Below is a small trained network, with its code and all its weights. Each question gives an input and a class and asks what happens when units are switched off, that is, made to give their printed mean instead of their output.

import numpy as np


def w(rows, s, z=0):
    codes = np.array(rows[::2]) - 128.0
    scale = np.full(codes.shape[1], s)
    scale[-1] = z or s
    return codes * scale


def f(y):
    return y / 2 * (1 + np.tanh(0.7978845608 * (y + 0.044715 * y**3)))


def log_softmax(a):
    a = a - a.max(-1, keepdims=True)
    return a - np.log(np.exp(a).sum(-1, keepdims=True))


def net(x, mask):
    res = np.array(x, float).reshape(1, 2) / 4 @ E
    y = f(res @ A[0][:, :-1].T + A[0][:, -1])
    res = res + np.where(mask, y, B[0][:, -1]) @ B[0][:, :-1]
    return log_softmax(res[-1] @ U[:, :-1].T + U[:, -1])


A, B = {}, {}
E = w([
[209,78,137,204,51,99,213,31,42,85],'x0',
[94,164,79,204,7,207,94,122,52,80],'x1',
],0.017)
A[0] = w([
[94,207,119,59,212,87,26,165,228,224,91],'neuron 0',
[81,177,105,153,174,184,109,152,168,73,72],'neuron 1',
[21,176,37,46,172,119,48,245,235,207,167],'neuron 2',
[173,38,170,208,50,197,248,73,4,22,214],'neuron 3',
[213,56,191,78,246,47,221,120,187,196,253],'neuron 4',
[21,227,34,121,74,251,39,222,119,131,241],'neuron 5',
],0.011,0.005)
B[0] = w([
[51,109,108,134,171,126,95,169,217,80,236],'neuron 0',
[77,104,132,59,124,84,142,173,107,203,160],'neuron 1',
[77,62,108,74,114,173,120,212,162,64,255],'neuron 2',
[226,144,105,166,70,81,157,104,63,131,253],'neuron 3',
[146,36,184,100,167,48,206,90,87,188,244],'neuron 4',
[89,181,160,100,66,248,64,150,43,200,229],'neuron 5',
],0.014,0.041)
U = w([
[231,125,154,198,32,130,175,73,6,89,234],'0',
[54,172,77,48,202,197,66,237,167,124,237],'1',
[194,195,79,187,87,81,219,52,160,43,2],'2',
[180,64,196,64,220,31,207,75,115,211,87],'3',
[100,80,104,72,221,85,175,151,180,104,220],'4',
[187,202,48,227,80,43,49,224,198,34,2],'5',
[103,220,120,101,107,199,67,104,30,210,105],'6',
],0.014,0.0095)

Each question gives the input, the list of numbers given to net, and the class t.
The units are the neurons (one row each of A and B). Each row of codes is followed by its name. A weight is (code - 128) times the scale printed after its matrix; where a second scale follows, it is the last column's (A, B and U).
mask holds one flag per neuron, in row order. A switched-off neuron (its flag False) gives its mean, the last column of its row in B, instead of its output. The means were averaged over made-up inputs and are rounded, as every weight is.
A unit's drop is (log p(t) with every unit on - log p(t) with that unit switched off) / (log p(t) with every unit on - log p(t) with every unit switched off).
The circuit of an input: a set's keep is (log p(t) with only the set's units on - log p(t) with every unit switched off) / (log p(t) with every unit on - log p(t) with every unit switched off). Starting from all 6 units, units are removed one at a time, each time the one whose removal leaves the highest keep (on an exact tie, the one counted first), for as long as the keep stays at least 0.8.
units of the circuit, in order: the units of the circuit, biggest drop first
most important unit: the unit with the biggest drop
top k neurons: the k neurons with the biggest drops, biggest first
drop of u: that unit's drop, to one decimal
input [0,2], class 6: top 2 neurons -> neuron 4; neuron 3
input [-6,-6], class 4: top 2 neurons -> neuron 4; neuron 5
input [-2,-7], class 4: units of the circuit, in order -> neuron 0; neuron 2; neuron 3; neuron 4
input [-3,-8], class 4: most important unit -> neuron 0
input [-6,-7], class 4: top 2 neurons -> neuron 4; neuron 5
input [0,-1], class 3: top 3 neurons -> neuron 5; neuron 2; neuron 0
input [0,5], class 6: top 2 neurons -> neuron 5; neuron 4
input [4,-2], class 0: top 3 neurons -> neuron 0; neuron 3; neuron 1
input [-1,-4], class 4: top 2 neurons -> neuron 3; neuron 0
input [1,1], class 0: units of the circuit, in order -> neuron 0; neuron 4; neuron 5
input [-8,-8], class 4: top 2 neurons -> neuron 4; neuron 5
input [2,-1], class 0: top 2 neurons -> neuron 0; neuron 4
input [-2,-6], class 4: top 2 neurons -> neuron 0; neuron 3
input [-2,3], class 6: units of the circuit, in order -> neuron 5
input [-4,-4], class 4: top 2 neurons -> neuron 5; neuron 4
input [-2,-4], class 4: drop of neuron 5 -> 0.1
input [8,-4], class 0: drop of neuron 3 -> 7.6
input [-2,5], class 6: drop of neuron 5 -> 0.0
